x = -0.116,-0.119,-0.113,-0.108,-0.089,-0.100,-0.168,-0.107,-0.105,-0.113,-0.106,-0.116,0.051,-0.116,0.144,0.147
The second entry from the end: 0.144
The minimum is -0.168
The entry just left of -0.089 is -0.108
The 1st entry from the right -> 0.147
Report the first entry from the left.
A: -0.116
The 3rd entry from the end: -0.116
The entry just right of the smallest entry: -0.107

Questions about the array below.
1) Which number is the entry just left of 1.07?
2) Which number is the entry just right of 0.44?
3) Which number is the entry just left of the smallest entry?
4) Which number is the entry just left of the largest entry?
[[0.58, 0.49, 0.56, 1.04, 0.83, 0.87, 0.58], [0.95, -1.01, 0.30, 0.95, 0.56, 0.55, 0.16], [0.40, 2.18, 0.72, 1.11, 0.19, 0.36, 0.79], [0.18, 0.83, 0.83, 1.11, 1.00, 1.15, 0.97], [0.16, -0.73, 0.82, 1.08, 0.60, 0.84, 0.87], [0.30, 0.98, 0.75, 1.09, 0.82, 0.95, 0.85], [0.45, 1.16, 0.66, 1.07, 0.80, 0.88, 0.73], [0.61, 1.62, 0.57, 1.06, 0.77, 0.79, 0.62], [0.37, -1.55, 0.66, 1.02, 1.28, 1.35, 0.69], [0.44, 2.35, 0.71, 1.12, -0.15, 0.07, 0.75], [0.34, 1.02, 0.73, 1.09, 1.06, 1.14, 0.84], [0.75, 2.19, 0.49, 1.06, 0.08, 0.16, 0.48]]
1) 0.66
2) 2.35
3) 0.37
4) 0.44
